Rows lie near named flat spaces through zero. A row that begins with a name and a colon came from that space; any other row is followed by the name of its block's space that it lies nearest.
q567-q769: [-21 -18  -5   6   8 -16   9  12  -9   9   1   5  -5   4   3  15  15 -12
  -4  -6 -23   8 -26  -2 -18   0  20]
q998-q866: [-31  14  21  45   1  -9  33 -14 -13 -11  27  -2 -11   9  20  40  25  13
  15 -34  -2   8   7 -10  -6  -8  -2]
q988-q724: [  1  -1   8  17  21 -11 -13  23   5  13  -1  12   5  -1  -2  17 -10   3
   2 -10   1  -1  17 -25  -3 -23 -30]
q567-q769: [-18 -50   2 -15 -17 -10  -6 -35   7  23   7  -4  -7  18 -24  -8  26  -1
  -5  16  -7  22 -19  27 -40  34  18]
q998-q866: [-17  27  32  23   2  23  81   7 -12  -7  -3  -1  11   4  25   7  25  18
  11   2  14 -22   8 -11  16  -5 -19]
q411-q634: [-15  33  -4   3   0   4   8 -46   3 -23  17 -32 -13   2  23  14  -7  -7
   8 -41  -5  25  -3  -2  -1 -13  31]
q988-q724: [ 14  31  -9 -14  11  12   9 -18   8  -7   2 -11  15   7  28  -8 -28  -4
   1 -26  25 -12  -1 -15  10 -12  -8]
q567-q769: [  7   7  -1  14  19   0   0  26  -8   6  -7  -9   8  -1   8  10 -19 -15
  18   9  11 -39   9 -10  12  -6   0]
q998-q866: [-36  -5   2  36  10 -20  37  -1 -23   4  11   1  -5   7  28  35  14  -5
  16 -26 -11  -1 -20 -14 -10  -7   4]
q998-q866: [  9 -11 -12  15  19  -2  -2  58  -1   7 -18   9   4   7  11   4 -23  -2
  34  -9  -9 -25   6 -28  21 -31   3]
q411-q634: [-13  -3   4   7   6 -16   9 -20  -8   9  28 -10  13  19   9  16  21 -19
  -7  -7   8 -16 -14   0 -23  27  11]
q411-q634: [  2   5 -14  -1   2  -1  16   2 -19   4 -16  17  -2 -21  17  -5 -28   7
  -2   3  13  -6 -23   2   8  -9 -34]
q998-q866: [-12 -34  12  19 -16   5  -9 -46   0  12   6 -13 -16  20 -12   9  -4  16
  29   4  36 -11  16  33 -21  25   5]
q567-q769: [  2  -2   0  32   3  13   2   4  -1  -9  -2   4  -8  26  24  19 -26  22
  39 -38  38 -30  17   0  12 -15   9]
q988-q724: [ 14 -20 -10  -8 -18 -10 -33  17   4   3  -2  12 -13 -20 -27 -19  -2  12
   9  21 -30  30   9  -1  10  -8 -16]
q567-q769: [  4  30   5 -14   7  12  -2 -12   7  -8   1 -15  -9 -20  -5  -1 -11  -4
 -12   1  -3  17   1   5  -2 -12   3]
q988-q724: [-33  35  35  54   5  23  59  -7  -6 -38  -4 -17   5  31  37  40  36   9
  12 -37  17 -29  32  -6  23  -3  38]
q988-q724: [ 10 -17 -29  23 -19 -54 -61 -18 -26   6  85  22 -21   4   1  29  -4   1
  14 -35   8   6 -29  12 -32  26  -9]
q988-q724: [ -8 -37  17  13   1 -13  -6  25 -10  25 -11  18   0  -9 -33   6  21   2
  -9  46  -5 -10   5  13 -16  19 -24]
q567-q769: [ -4   2  12 -23 -16  10  17 -22  -1   1  -5   2  -3 -18 -19 -19  21   6
 -29  33  -3  20 -11  24 -11  21 -12]
q411-q634: [  1   6   9 -18  12 -17   3  29  -5  18  23  12   4 -23 -24   2  28 -18
 -37  30 -28  13 -28  -2 -27   9 -13]
q411-q634: [ 19 -30 -21 -39  12 -10 -40  -2  20  30 -19   7  16   1 -14 -27 -30 -12
 -15  10  -1  11  -9 -12 -16  -4 -23]
q411-q634: [ 16  11   7 -17   7  16 -15   7   6   4   2  -4  -6  -9 -20  -3  -9  -5
 -15  21  18 -14  -1  24 -12   8  11]
q988-q724: [ 18   6   4 -24  -9   5 -13  18   4  -4   9  -1   4 -10 -27 -19  23 -11
 -22  36 -14  -2  -1  15   1  22  16]
q567-q769: [  4 -19  -2   7 -26  18 -18   1   1 -13   1  18 -40   2 -17   2  -5  36
  17 -10  13  13  -3  43  -6  -1  27]
q998-q866: [-18  30  36  17 -21   8  42 -46 -11 -13  28  -3  -5 -13  -2   9  37  24
 -16   8  15  16  13  15  -5  20 -34]
q567-q769: [ -8 -15   7  10  22  -1  12  -4  -9  27  -3 -17  11  15   5  14 -12 -21
  14  16  32 -49  -5   8 -19  19   5]
q998-q866: [-22  12   8   3  21  -4  48  39  -9   2  -8   5   9  -6  13  12  29 -16
 -16   1 -36   4 -25 -22  -2 -16  10]
q988-q724: [-40 -17  17  27   4  -1  27 -30 -10   3 -27  -8  -3   6   6  23  14  -1
  -5   3   6   0   4  12 -11  10   3]
q998-q866: [ 21 -12 -14 -25  -8 -13 -49 -14   3  11  21  -1  -3  -7 -25 -13  -9 -13
 -15  20   6   2 -11  22 -20  26   3]
q988-q724: [ -8  17  10  14  29  -2  33  10   6  -1  -6 -12  48  39  37  13  16 -25
  -6 -24  12 -43  15 -45  12   1   3]
q411-q634: [ -8  26   1   5   8   4  46  -6 -21  -1  12  10   3  -6  31  11  -5   4
  -8 -13  24 -17 -33   3  -6   0 -18]
q567-q769: [-12 -21  17   3   4  -1  36  28 -12  27 -14 -14   3 -17 -20 -10  19 -12
  22  61 -26 -15   1  -3   1   9 -11]
q567-q769: [ 11  13  18   5  -3  -1  14  14  -9  10  14  12   4 -23 -13  -6   8  13
  -3  31   6  -6  11  -4   5   3 -52]
q998-q866: [  5 -10  -2  15  -9  -9 -24 -27 -13  14  26  -2 -24 -13 -10  11 -29  14
  27   4  28  -3   1  23 -17   7 -26]
q567-q769: [ 10  30   7 -34 -15   8 -11 -61  30 -12  16 -17   7  -8  -9 -26   5  10
 -26 -12  -7  56  21 -12  -1  -5 -27]
q411-q634: [-10 -42 -21  -2  10 -31 -12   7   5  30  -4   6   8  11   6  -3 -10 -10
  18 -14 -30  21 -14 -35 -13 -17 -18]
q988-q724: [  5  27  18 -10   5  13  35  23   0  -8 -15   5  26 -11   0 -15  26  -4
 -31  28  -7 -11   9 -14  20   4 -20]
q567-q769: [-13  -3   0  13  11  -8  12  32 -11  -2 -39 -15  12 -16   0  -1   7 -26
   7  33 -37 -11  17 -22  31  -8   5]
q411-q634: [ -3 -13 -21  34  -4 -23 -40 -11   1 -10  24  15 -16  23  22  29 -24  19
  31 -70   8  15   8 -17  -1 -24   1]
q998-q866: [-26  -8  26  34  17  17  47  17   4   1 -55 -35  22  16  13   4   9 -11
  40  21 -10 -34  53 -32  38 -15   8]
q998-q866: [ 13  -2   2 -16   0   6   2  12  -1  12  -3   1   5 -11 -14 -17  -4  -4
  -4  32   5 -13  -4   8  -1  10 -12]
q988-q724: [-14  20  17  46 -12   4   9 -34  -5 -32   7 -20   6  23  23  24  15   7
  19 -26  23 -21  46  -4  27  12  12]
q411-q634: [-36 -19  10  42 -17 -28   2 -25 -28   2  34   4 -38 -15 -11  38  25  12
  14  -2 -16  28 -13  25 -28  13  -1]
q567-q769: [  4  17   9   3  20   2  -2  28 -11  10   0 -11 -14 -33 -17  11 -13 -16
   2  34  -7 -13  -3   9  -4  -8   0]
q411-q634: [  9 -25 -11 -10  18 -12  15  41   2  30  -9  30  28  15  13 -12  -6  -1
   0  -3   0 -18 -20 -35  -4 -11 -37]
q998-q866: [-15 -34  -8 -10  -9  -6 -43 -30  21  -4 -28  -5 -11   9 -21  -3   3  -2
 -15  -9 -21  43  10  12 -12   1  29]
q411-q634: [  6 -14  21  -2 -15  43  27  10  17  -5 -44   1   3  15  -9 -26   4  31
  20  22  20 -17  36  12  26  -2   1]
q988-q724: [  0   8  13  13 -12  18  38  23  -7 -14  -9   6   3   3   7  -7  18  17
  14  10   2 -18  12   0  26   0   0]
q988-q724: [ 3  8  0 -6  5  2 -1 -1  2  1  1  1  0 -5  0  0 -6 -1 -7 -2  3  3 -4  0
 -4 -4 -4]
q411-q634: [ -6 -43  -4   7   0 -19 -33   2  10  25  12  19 -21   6 -20  11  -8  18
  16 -17 -10  32  -5  -1 -32 -15 -14]
q998-q866: [ -6 -20  -5  26  -8 -18 -11  -7 -13   6  -6   0   0  -4   3   5 -10   4
  26   7   0  -6  18  -9  14   2 -27]
[ 15 -12  -2 -22 -19  12 -32  -8   7  -2 -10  -7 -15 -14 -34 -22  -4   2
  -5  36   0   7   7  36  -1  19  17]  q567-q769
[  7 -42 -19 -12  -9 -19 -70 -30   6  18  -4 -12 -13  -5 -33  -8 -24 -14
   5  21   0  12   6  24 -20  20   7]  q998-q866
[ 34  12 -23 -12 -13  17 -40   9  13 -26   9  12 -14  12   6 -10 -29  19
  11 -37  21  -3   3  12  16 -13  28]  q567-q769
[-37  12  31  42   5  11  68  -9 -13  -4  -6  -9  -5   5  23  27  20  17
  23 -11   5  -5  12 -10   6 -13 -10]  q998-q866
[ 14 -11  -3 -10 -10  26 -20 -10   3  -4 -18 -10 -15   4 -15 -11 -22   4
   9  20  35 -27   4  45   0  19  34]  q567-q769
[ 40  44 -16 -51 -14  10 -27 -34   8 -17  31  -1  12 -13  -2 -31 -12  -8
 -46   3  27   2 -17  20  -1  26  -7]  q998-q866
[  3   2  -8  17   1  -7 -31   2  -2  -6  16   3 -24  -4  -1  21 -20   8
  16 -26   2  10   2   6  -6 -16  11]  q411-q634
[  2  34  -8 -23   8  -6  28  -2  15 -15  10   1  38  14  34 -15  22 -12
 -28 -37 -27  22  -8 -53  15 -16 -10]  q411-q634
[-15   7   8  15  -8 -12  -7 -29  -1 -11  10  -7  -4  -4  -3  13  17   0
  -9  -8 -12  24  14  -2  -1   4  -5]  q998-q866
[  1  35  10  -2   5  25  13 -23   6 -20 -36 -29  10 -13   9 -10 -19  -6
  -4  11  13  -9  33  -3  33  -9  -3]  q567-q769
[  1   4  11   3   2  29  30  -4  14  -4  -9  -2   6  30  19  -3  -6  20
  19 -25  31 -19  10  -2   6 -10  10]  q411-q634
[ 13  28 -15 -20  26  -1  51  24   2   5   3  23  53  27  58 -13  -6  -8
 -20 -42  17 -29 -31 -56  12 -16 -34]  q411-q634
[  6 -16  -4 -15 -22   5 -43 -41  11  -6 -10 -27 -11  -3 -29 -18  -4  -7
   2  27   0  11  23  31   1  26  26]  q988-q724
[  8  14 -19 -31   6 -14 -33 -13   8   3  13   3 -12 -27 -10  -5 -19 -10
 -29 -11 -23  47 -25  -3 -19 -17  -9]  q988-q724
[ -3   7  23  -4  -3  10 -32 -42  19  -1   5 -32 -17 -11 -37   5   3  -2
  -6  20   2  23  35  23 -16   9  10]  q998-q866
[  4  -9   4  19  -7   8   1   3 -13  -3  -9   4   3  10   3   4  -5   5
  12  15  34 -44  12  20  11  22   2]  q411-q634
[  7  -8 -19 -14   7  -7 -24 -17   3   9  -9  -7   5   0   6  -7 -31 -13
   1  -5  10  -2  -8  -2  -4  -1  -3]  q411-q634
[-29  -3   7  -2   8 -15  16 -37   4   4 -19 -21  23   3   8   2  21 -24
 -24   4 -21  19   6 -21  -4   9  -8]  q567-q769
[ -2 -15   8 -26  14  16   6 -18   0  30 -25  -5  -3 -12 -19  -8 -20  -9
 -23  40  32 -16 -23  37 -34  19  -6]  q988-q724

Each name stands for a flat space through zero: a line, a plane or more. A row that begins with a name and a colon came from that space; any other row is followed by the name of the space it lies nearest, among the names in its block.
q333q186: [-21  -7  23 -19 -31  19   9 -13 -10  13   3  -3  24   6  -8  38   0  10
   3  -3   6   7  17  -4  11  -2  13]
q333q186: [  4  12  11 -12  -3 -10  -2 -16 -22  -8 -16  -4  13  -1   2  22   9  12
  -4  14  22 -13   5 -22  -5   5   3]
q293q538: [-23  13 -28   6  26  -7 -22  33  23  30 -18  13  23  33 -22  24 -20 -28
  11 -19 -13  13   7  29 -24  29  12]
q90q21: [ -5 -20  10  41 -23   0 -30 -19   9 -18  36   3   3 -11  16  23 -13  -1
  -5   0  10   3 -27 -12  28 -14 -12]
q505q352: [  8  30 -21 -26  37 -24  13  11   1 -17 -30 -11  30 -12  15 -52   9   5
 -16   4  25 -20  32  18 -82  10  -4]
q333q186: [ -9 -25  -4   8 -15  14  13  16  39  14  22   2  -4   3  11 -37   1  -9
  13 -12 -13  14   5  28   2 -19   5]
q90q21: [ 12 -21  -3   3   1  -5 -13  23  23  29  -5   8   0   4  -1  -5  12   0
  16  10   3 -18   3  -5   9   3   6]
q293q538: [  8   8   0  21   4 -26  -4  15   9 -20  -8  -7 -27  18   8   4  -2 -26
  -6  -2 -13   2 -28 -20  12 -20   2]
q913q150: [ 16  17  -5   1  16  -5  19   0  -3  -3 -14   5   4   5   5 -31   9 -19
  -9   3 -15  13  22  -3 -26   4   5]
q505q352: [ 29  30   4   2   3  -6   5 -18   6 -27  -8   5 -28  13  14 -15  20 -73
 -20  -7 -10 -13  -1 -25 -50 -11   1]
q913q150: [-11   1  -2  -8   4  19  19 -14   7  -9   3   9  -8 -10 -21   0 -13  17
  10  20  14  -8 -21 -10   4  15 -19]
q309q547: [-19 -25  -3   1 -12  22 -40 -30  -3  14  10  17 -14  -9 -24  53 -16   0
  30  -1   5  -1 -14   9  35  31  -8]
q90q21: [ -7 -34 -14  53 -23   6  53  16  16   7  11 -38 -10  34   6 -78  -6  -1
  23  23 -26  39   7  10  49 -56  31]
q90q21: [  9  -3   8  17 -12  10  -8 -24   5 -11  21  15 -22  -4   5   8   2 -22
  -1  -1  -5   2 -19 -14  10  -2  -9]
q505q352: [ -3  -1  -2  34  -3 -31  11  -2  21 -34 -14 -11   8  14  19 -19  -8 -21
   2  21   6  13  -7 -21  -8 -22   4]
q333q186: [  4 -43  18  -9 -36  17   8 -13  22  23  14  16 -15  -9  16 -18  21  -4
  29  -3 -16  19  22  14  28 -11  12]
q90q21: [  2 -19 -17  34   7  -5 -22   0  12  26 -12  12  20  15  -7  -1  -5 -26
  22  14 -13  17  25   3   6  19  15]
q913q150: [-13 -30  -6  25   7   1  26  13  29   0  -3  12  17 -10 -10 -29 -24  24
  19  33 -13  29   0  -6  29   9 -12]
q309q547: [ -1  36  -1 -50  21  -5  -2   6  -3   8 -22  21 -19   6 -11  29  11  -3
   2 -23   4 -11  -8  11 -29  28  -3]
q333q186: [-12  -7   0  -7  -2 -20 -18  -8   1   6 -31   6   4  13  -9  40  -1   2
  29  15  16  -1   0 -10  14  18  11]
q505q352: [ -6   1   3  16  -8  11  -2   2   9  11  17   9  22   9   3   6  -5 -13
  -8 -11 -10  17   9   7  -5  -1   5]
q309q547: [ -7 -12  -6  16  11 -14 -15  18  19  11 -14  13  20   5 -10  18 -13   3
  12  14   0   4  -2 -10  10  17  -2]
q293q538: [ 10   8   0 -31  13   6   8   8  -4   5  -2   9 -17 -15   0 -15  10   6
  -6 -17 -13  -2   8  16 -14   9  -8]
q309q547: [ -5 -10  17  -2 -18  16  -5 -23 -18   6   9   4  13  -9 -12  37  -2  27
   4  18  20 -10  -6 -23  28   9  -4]
q333q186: [ -5 -68  -2  30 -18  17 -15   6  36  45  18  25  15 -13  -1 -18  -5  10
  41  13 -24  30  27  21  50  12   6]
q293q538: [-16  13  -1 -16   4  27   7 -13 -12  16   0  13  20   4 -26  23 -11   2
   1  -3  -2   9  13   8 -11  28  -1]
q913q150: [-10 -10   7   2 -11  13 -19  -3  -4   2  25   3   9 -16   0  25 -10  18
  -8 -13   4  -1 -10   8  15   2 -11]
q293q538: [-20  48  -9  -1  27   9   6  -4  -8 -24 -18   9  -6  25 -42  51 -34 -43
 -19  -6 -15   5 -29 -23 -26  28 -14]
q333q186: [ -2 -15  11   1 -21  15  16  -6  12   8  23   4  13  -7  18 -26   8   6
   0  -8  -6  18  19  17   0 -15   5]
q309q547: [-16 -41 -16  43 -11  -7 -24  15  43   5  17  -5  11   2   8 -13 -17  -3
  23   9   9   0 -12  13  17 -12  -1]
q90q21: [ -3   7  -4  10   0   6  33   9   0 -11   7 -22  14   5   2 -38  -5  13
 -13  13   9  -3  -1  -4 -10 -23   1]
q293q538: [-14  -2  -6 -13   8  -2  37  29  22  17 -14   6  12  13  -1 -33  -3   8
  12  -6 -23  35  22  26  -4  -1  12]
q913q150: [ 29  30   0 -22  15   4   3 -10 -32 -10   2 -11 -18 -14   3 -16  22  11
 -25   1  22 -42  -8 -12 -28  -2 -10]
q293q538: [ 14  11  14  12 -18  15  15 -12 -14  -2  35  -3  -7   3  17 -13  14   6
 -21 -10   0   4 -11  -6   9 -26   3]
q505q352: [ -2   0 -27  41  29  -2  27   3   8 -17 -24  -3 -21  20 -34 -28 -30 -22
  17  41 -23  17 -20 -26  21  10  -7]
q293q538: [  3 -24   1   4 -10  -2 -31 -16   0   4  -7  -1  -1  -9  -3  21   3  -6
  17  15  15 -22   4 -12  11   9   0]
q90q21: [  6  13   1 -11   2  15  11  13  24   5  13  11 -24   8 -11  -1   5 -10
  -3  -3   8 -27 -32 -12 -12  -2 -11]
q505q352: [ 18 -14  -5  27   2  13  15 -19  -3 -13   7  -2 -26 -11 -11 -30  -3   3
   8  38   2 -11 -19 -30  26  -3 -14]
q309q547: [-12  20  -9   1  12  -7   6   8 -16  21 -17   3  17  28 -14  19  -5  12
   8   0  -2  22   6   8   8  14  18]
q913q150: [ 21  26  -1   1  22 -21 -16 -16 -33 -26 -27  -4  -7  -5  -2  16   3 -23
 -20   8  -2 -13   3 -29 -19  13  -6]
q293q538: [ -2   4 -11   3  17 -17 -19  15  10 -25   2 -10   2 -18   7  -5 -13   6
 -15  -3  16 -24 -20   2 -22  -2 -21]
q309q547: [-24 -19   1  15 -29  20   4 -19  12   4  30  -5   9   3  -1   4  -9  26
  19  11  31  -2 -20   8  23 -12   0]
q913q150: [  0   1   9  -8  -8   5  -2  -1 -22   0   0 -20  31  -9   3   4   3  11
 -20   0   9 -12  25  -4 -13  -8   5]
q505q352: [  3 -19  -4  30  -1 -34 -35 -13  29 -30  -4  10   2 -14  30  -2  -4 -27
   8   4   6   6  -4  -4 -11   0  -9]
q505q352: [  9 -20  16 -20  -8  -7 -12 -16  -1 -13   4   4  14 -45  18  -2  11  45
   0  18  36 -28   4 -11  -2   6 -21]
q505q352: [-30 -36  25 -11 -29   2 -14  23  60  -9  18  16  33 -23  20  23 -17 -20
  -7 -30 -16  15  12  16 -19  -8 -14]
q333q186: [ 22  17  20   8 -31  23  48 -30 -17 -14  29 -24  19   4  28 -53  29  -3
 -30  13  21 -10  21 -20 -31 -44  12]
q309q547: [-11 -21   7  -9   5 -13  20  44  54   6  -5  24  17 -10  15 -27  -8   1
   4 -14 -33  35  15  20  -8   0  -7]
q293q538: [  3   5 -17  11   4 -17 -11   1 -13   0  -7 -22  -3  14  12 -17   7  -7
   3  -7   6  -1   9  19  -7 -14  18]
q309q547: [ 24  -3  -9   1  22 -17 -20  14  -3   1 -23  -1  -7  -8  -2  -9   7 -19
  -5   7 -10 -19  12 -12 -13  10  -3]
q913q150: [ -5  15   1   6  14   0 -23 -19 -41 -30  -2 -13  24 -23 -14  37 -25  10
 -31   6   8 -11  -2 -19  -8  18 -21]
q293q538: [  5  51  -5  -4  31  -6  -2 -11 -43 -11 -16   8   1  10 -19  35  -9   0
 -23  -3  -4   6 -12 -16 -11  28  -6]
q90q21: [ 21   3  22 -22 -13  -8  -9 -12  -6 -12  -8  -6  14 -17  20   4  25 -14
 -20   3  18 -32  23 -24 -36  -9  -1]
q505q352: [  7  17   0 -24  10  16  58   6 -17  -5 -12 -23   2  -1 -17 -43   6  33
 -10  31  17 -24   3 -19 -13 -10  -3]
q505q352: [  4 -34  23  -5 -32   9 -19 -22   6   2  27   9  -1 -32  17  13  12  32
  10   7  26 -17  -9  -7  28  -6 -12]
q309q547: [-19  14 -16   1   8 -14 -10  14   1  17 -12  -6   9  30 -11  24  -5  20
  19   1  28  -7 -18  12   6   6  15]
q90q21: [ 33  36  22  -6   4  -5   6 -42 -18 -53  -2   7  -2 -23  20  -4  16 -37
 -42  10  12 -23   1 -49 -56  -1 -22]
q333q186: [  6  13   4 -37   3  15   7  15   4   7   1   6 -45   3 -12   6  11 -18
  -4 -28 -19 -14 -16   8  -5  -1  -4]
q309q547: [-20  -4  -6   6  -1  -4   5  -1  13 -12  -4  -2  -6   6  -8   9 -17   7
  15   8   8   6 -23   0  14   0  -5]
q913q150: [ 17 -21   9 -17   1 -16   9  16  25   5 -22  13 -35  -7   0 -10  17   8
  24  22  -1 -17 -14 -25  25  -1  -5]
q913q150: [  2  14 -11   7   8   4  -2 -12  -9 -10   6  -4 -17   4  -6  -2  -3   0
   0   4  14 -13 -23  -2  -2   1  -6]
q90q21: [-12  -5   0 -12  -2   6 -11  18  14  25   5   5  25   3  -7  18  -1  20
   6  -4  18 -14   1  10  -5   9   2]
q90q21: [ -9  22 -34  -2  40   2  31  30  -4  14 -28 -13  15  22 -29 -38 -15   4
   2  12  -9   6  16  17 -26  15   8]
q333q186: [-34   8   0   7  -3  25  -3  11   1  28  18  11  55  15 -23  42 -27  18
  -7 -12   2  20   6  14   0  20   3]
q90q21: [ 15  -4  10 -12   0  -4 -16 -10  -3   7  -4  18  -4 -14   6  12  15   0
   3   0   2  -7   8  -8  -1  14  -4]
q333q186: [ 26   5 -19   4  27 -12   2  -5 -24  13 -31   1 -18   5  -8 -29  13  -8
  14  18 -16   5  22  -1   5  17  12]
q913q150: [-16 -11 -10  28 -12  13  14  -1  18  12  20  -2  14  17   2 -22  -9  -1
  13   1  -2  24   2  20   9 -11  11]
q333q186: [  3 -14  -1  -2  10 -18 -25   8  20  -5   2  22 -11 -24  14   4  -2  11
   8  -9  -3   4 -12  11   8  14 -17]
q90q21: [ -8  -8 -15  29  11 -17 -19  -8  -7 -11 -12   4 -26   8  -6  14 -20 -21
  17  -6 -33  39 -10  11  36  10   3]
q913q150: [-14  19   0 -15   5   7   4 -17 -15 -26 -19 -11  -3   3 -24  30 -16 -22
  -9   6   5 -14  -7 -19 -20  10  -8]
q505q352: [ 30   1   5  23  -8 -12  -4 -20 -13 -24  11 -14 -24  -6  26 -27  19 -13
 -12  10   8 -15 -10 -22   3 -27  -1]
q309q547: [-27  -6 -17  23  11 -16 -21   1  41 -30  -8  14 -20   6 -14  28 -36 -25
  21   7   5   2 -48  -6   5  15 -21]
q913q150: [-14  -6  21 -48  -7  11   5   1 -17 -15 -18 -19  14 -27 -24  38  -9  29
 -12  15  23 -41   2 -27  -5   7 -17]
q505q352: [ -7 -13  11  19 -27  -8 -12  -5  22  -5  16   2   5   9  24   9   3 -19
   3 -12   2  12  -4   2   5 -21   9]
q293q538: [ 15  19   0  12  -5   1  20 -30 -11 -19 -11 -10 -15  20   2 -18  13 -41
  -2  18   4  -5   4 -26 -21 -12  11]
q333q186: [ -1 -32  -6  15   4 -12 -22   1  -4   6 -20  -2   0  -9 -11  11 -11   6
  21  21 -10   5   9  -8  36  14   1]
q293q538: [  2  30 -11  -8  13   0  24  -1  -8 -19 -10 -13 -20  15  -1 -25   1 -28
 -12 -12 -12   4  -1   7 -30 -10   4]
q309q547: [ -8   0  -9  33   4  -7  -1  -2  -3  -6  -4  -6  11  15  -8   5 -18  -6
   4  14  -4  16  -6 -10  15   0   4]
[ 16  -6  23 -10 -34  32  21 -19  28 -10  26   6 -36   0   8 -16  22 -49
  -6  -5  -3 -23 -12 -23 -18 -27  -5]  q505q352
[ -2  11  13  32 -24  22  19   3  -5  16  33  -5  19  32   3   4   0 -18
 -21 -14 -20  27   3  -6  12 -27  20]  q505q352
[ -8  -1 -15 -34  19   0 -16  -2  -4  21 -14  12  10 -17 -10   5   3  35
  21   1  25 -15  12  29 -15  36  -5]  q505q352
[-29  18 -20  23   8  12  51   7   9  12  -9  -5  40  42 -17 -31 -21  -2
  10  14  -8  45  19  16 -13   0  22]  q90q21
[-14 -12 -11   3  -2   1  -5   6  18  12   5   2  11   3   3 -10  -5   6
  15  -5   7   6   5  26  -4   2   4]  q505q352
[ -5  -5   0 -22  12  -6  52   8  23   7 -47  17   9  11 -12 -34   3  -6
  27  28 -21  31  36  -6 -10  17  10]  q293q538
[  2  15  -6  10   4  -5  21   7 -19   9  -5 -15  17  20   3 -20   4  10
  -7   3  -4  16  16   4   1 -12  19]  q309q547
[-30   6  -8 -11   4  20  15  -6  -2  -9   3  -7  13  -4 -23   9 -25  21
   2   6  16  -3 -11   9  -7  11 -12]  q913q150
[ 13  23 -14 -24  20   1  16 -26 -19  -2 -41  -1 -11  11 -13 -21  15 -36
  11  14  -2  -6  34  -2 -43  22  12]  q293q538
[-15 -30  12  25 -21  23 -22 -12  18   2  44  24  -2 -20  -3  32 -22  15
   5  -7  -6  15 -30   1  44   7 -22]  q913q150
[  6  -1  -4 -16  16  -9 -30   5  -6   1 -18  11 -25  -9  -7  24  -2 -28
   0 -22 -29   3   6  10  -2  22  -5]  q309q547
[ -4   1 -20  22  22  -2  -9  18  -7   6  -7  -3 -14  12 -20   2 -21 -17
   1  -9 -36  22  -5  12  20   9   2]  q505q352
[-12  10  -2 -33   4  28  20   6  27  -7  18  18 -53  -6 -22   2  -8   4
   9 -15   3 -19 -53   9   0   7 -27]  q913q150
[  4 -23  39 -23 -28  17  -6   0  18   9  13  27   4 -21   7  34   9 -19
 -10 -20 -28   9  17 -13   7   3  -8]  q913q150
[-10 -10   2  -1 -19 -15 -11   3   4 -31  10 -35 -28  -4  17   2  -2   8
  -1  -9  24 -26 -35   3  11 -39  -4]  q309q547
[ 15  25  -3   7  11 -14  31  25  -9  12  -8 -13  31  22  14 -40  16  10
 -19   4   1   8  24  -1 -23 -19  21]  q309q547
[-12  15 -12 -21  20   7  -4   3   2  22 -14  19  25   3 -17  12  -5   5
   8  -5   6   3  18  20 -29  37   0]  q505q352
[-17 -14  -3  13 -11  12   0  11  36 -11  26  -7  16  -7   5 -14 -15  -4
  -6  -2  15 -13 -14   7 -18 -15 -13]  q293q538
[-24  17 -26  -3  20 -12  15  26  -5   4 -30 -29  23  29 -17 -11 -16  -2
   3   1   1   6  16  21 -23  -1  18]  q333q186
[ 13 -13   5  13 -10  -8 -22 -19  11 -13  11   8  -9 -15  20  -4   9 -15
   3   2   9  -8  -5  -7  -4  -4  -8]  q505q352
[ 22  17  16 -19   1   4  25   6 -32  27 -10  -2  37   3   0  -7  26  38
 -16  19  15 -12  32 -23  -5   2  14]  q309q547
[ 20  46   5   6  12   8  -3 -25 -31 -35  17  -2 -17  -5  -1  15   1 -17
 -41  -5  11 -25 -32 -31 -27  -1 -20]  q293q538
[ 16  18  -4 -19   2   9  28 -13   2  -7  -7  -7 -24   8  -1 -35  21 -17
   2  12  17 -27  -2 -10 -32  -9   3]  q505q352
[ -7  -2  -1  -4   3  -6   1  -1   6 -12 -10  -1  -9  -3  -9  10  -8   8
   9  14  12 -11 -18 -12   7   5  -9]  q309q547
[-10  13   3 -37  33 -23 -32   8  -6  -9 -27  35  -6 -28 -10  56 -16  16
  -1 -22 -16  13  -8  10  -1  51 -25]  q913q150
[-17 -12 -13   5 -13  33  24   2  11  33  13   2 -26  30 -22 -16  -4 -12
  30 -10 -25  26  -2  30  30  -5  19]  q90q21
[ -3 -22  17  10 -39   5   9 -24 -11  -1   6 -24  31   2  24 -14  13  -9
  -1   5   3  14  44   1  -1 -30  24]  q90q21
[ -5  -6  -5  15   7  -6  -3  15  20  -7   1  10 -18   4  -2   0 -15 -20
   2 -10 -28  19 -16   4  12   0  -7]  q913q150
